Below is a small trained network, with its code and all its weights. Each question gives an input and a class and asks what happens when units are switched off, that is, made to give their printed mean instead of their output.

import numpy as np


def w(rows, s, z=0):
    codes = np.array(rows[::2]) - 128.0
    scale = np.full(codes.shape[1], s)
    scale[-1] = z or s
    return codes * scale


def f(y):
    return y / 2 * (1 + np.tanh(0.7978845608 * (y + 0.044715 * y**3)))


def log_softmax(a):
    a = a - a.max(-1, keepdims=True)
    return a - np.log(np.exp(a).sum(-1, keepdims=True))


def net(x, mask):
    res = np.array(x, float).reshape(1, 8) / 4 @ E
    y = f(res @ A[0][:, :-1].T + A[0][:, -1])
    res = res + np.where(mask, y, B[0][:, -1]) @ B[0][:, :-1]
    return log_softmax(res[-1] @ U[:, :-1].T + U[:, -1])


A, B = {}, {}
E = w([
[76,57,64,198,111,77,87,34,99],'x0',
[33,147,191,106,68,241,184,99,182],'x1',
[127,155,96,167,90,169,117,144,65],'x2',
[179,53,140,39,22,106,203,90,73],'x3',
[192,100,208,174,254,160,188,35,68],'x4',
[138,136,154,145,115,110,149,120,158],'x5',
[127,118,127,112,141,123,121,124,136],'x6',
[129,132,135,134,119,126,131,128,129],'x7',
],0.0077)
A[0] = w([
[34,126,123,109,107,214,188,85,174,52],'n1',
[80,136,130,199,183,136,81,165,178,4],'n2',
[120,94,109,49,89,116,155,120,83,27],'n3',
[170,89,112,87,79,144,147,102,126,30],'n4',
[127,179,143,148,158,144,68,113,131,126],'n5',
[181,165,202,152,188,104,132,101,55,93],'n6',
[147,131,154,80,111,81,143,113,58,19],'n7',
[171,86,125,125,76,130,175,90,130,43],'n8',
[182,156,112,160,114,1,86,181,119,114],'n9',
[69,48,113,156,109,106,64,58,116,57],'n10',
[133,87,198,141,179,167,151,72,60,135],'n11',
[185,222,178,15,154,156,131,207,99,36],'n12',
],0.0079,0.0039)
B[0] = w([
[196,47,28,191,237,174,180,178,118,241],'n1',
[239,211,220,2,151,165,49,55,104,209],'n2',
[154,136,176,97,127,151,38,77,158,173],'n3',
[181,187,206,68,174,142,20,76,127,158],'n4',
[175,115,174,160,119,162,99,135,111,183],'n5',
[113,117,103,163,100,96,94,186,198,232],'n6',
[198,115,148,126,138,198,84,88,78,152],'n7',
[129,183,156,58,206,169,70,127,56,166],'n8',
[148,58,80,142,127,151,159,133,147,251],'n9',
[38,181,145,173,137,20,160,84,100,218],'n10',
[72,126,122,86,30,118,117,206,202,255],'n11',
[74,185,94,125,137,74,238,85,82,248],'n12',
],0.0084,0.0059)
U = w([
[205,197,219,112,158,178,45,66,109,46],'0',
[196,3,83,193,201,152,181,147,104,121],'1',
[104,126,137,142,114,110,138,140,138,253],'2',
[49,229,174,175,135,29,217,71,68,31],'3',
[41,142,115,94,27,129,61,227,225,20],'4',
],0.008,0.0055)

Each question gives the input, the list of numbers given to net, and the class t.
The units are the neurons (one row each of A and B). Each row of codes is followed by its name. A weight is (code - 128) times the scale printed after its matrix; where a second scale follows, it is the last column's (A, B and U).
mask holds one flag per neuron, in row order. A switched-off neuron (its flag False) gives its mean, the last column of its row in B, instead of its output. The means were averaged over made-up inputs and are rounded, as every weight is.
A unit's drop is (log p(t) with every unit on - log p(t) with that unit switched off) / (log p(t) with every unit on - log p(t) with every unit switched off).
The circuit of an input: a set's keep is (log p(t) with only the set's units on - log p(t) with every unit switched off) / (log p(t) with every unit on - log p(t) with every unit switched off). Starting from all 12 units, units are removed one at a time, each time the one whose removal leaves the highest keep (on an exact tie, the one counted first), for as long as the keep stays at least 0.8.
units of the circuit, in order: the units of the circuit, biggest drop first
unit that matters most: the unit with the biggest drop
k most important neurons: the k neurons with the biggest drops, biggest first
drop when u is switched off: that unit's drop, to one decimal
input [-3,-3,-3,3,4,5,0,-5], class 2: unit that matters most : n1
input [7,-2,6,3,7,-8,-4,3], class 2: 4 most important neurons : (n11, n12, n6, n7)
input [-7,-1,-1,-5,7,8,-1,-1], class 2: 4 most important neurons : (n6, n12, n10, n11)
input [0,-4,3,-5,0,-2,-8,5], class 0: 4 most important neurons : (n2, n1, n11, n12)
input [-4,-2,1,8,-8,-8,-6,-5], class 0: 2 most important neurons : (n4, n3)
input [-7,-4,-8,-2,7,-2,-5,-1], class 3: 4 most important neurons : (n12, n1, n9, n3)
input [-3,-6,2,-7,2,2,-3,-2], class 0: 2 most important neurons : (n2, n1)
input [-7,-5,-1,1,2,-3,-4,0], class 3: 2 most important neurons : (n12, n1)
input [-1,6,5,-4,-3,6,-7,-2], class 1: 2 most important neurons : (n1, n11)
input [-2,-1,-8,-1,6,-4,-7,-1], class 4: units of the circuit, in order : (n11, n6)
input [-6,-4,-8,3,-6,4,4,-3], class 3: 3 most important neurons : (n12, n11, n1)
input [7,-5,7,0,6,-7,4,1], class 2: units of the circuit, in order : (n11, n12, n10)
input [5,-8,-7,-5,-7,3,-2,2], class 1: 2 most important neurons : (n9, n11)
input [-7,1,-3,-4,-4,3,5,-4], class 3: units of the circuit, in order : (n12)
input [-5,4,0,-2,-5,-7,-2,-6], class 2: units of the circuit, in order : (n11, n12)
input [-7,-1,-2,-5,7,-1,0,5], class 3: 2 most important neurons : (n12, n9)
input [3,-2,-3,4,3,1,-4,-7], class 0: 4 most important neurons : (n12, n1, n8, n7)
input [-1,5,7,-2,-2,-3,8,5], class 1: units of the circuit, in order : (n1, n11)
input [-1,5,-2,4,-1,-4,-5,1], class 1: 2 most important neurons : (n1, n2)
input [7,3,2,-2,-2,6,-2,-7], class 3: units of the circuit, in order : (n10)
input [4,6,-2,-5,3,-4,8,2], class 1: 2 most important neurons : (n1, n4)
input [2,2,1,3,5,-3,-1,7], class 4: units of the circuit, in order : (n11, n12)
input [-1,-4,0,8,-8,7,-7,8], class 0: drop when n6 is switched off : 0.0
input [3,3,-5,-6,-6,4,2,8], class 0: drop when n11 is switched off : 0.2
input [-2,4,4,2,-5,-5,6,6], class 2: drop when n6 is switched off : 0.3
input [8,5,-4,-8,-8,5,-5,-8], class 0: drop when n2 is switched off : 0.8
input [-1,-6,-6,0,-6,-5,-1,-8], class 1: units of the circuit, in order : (n9)
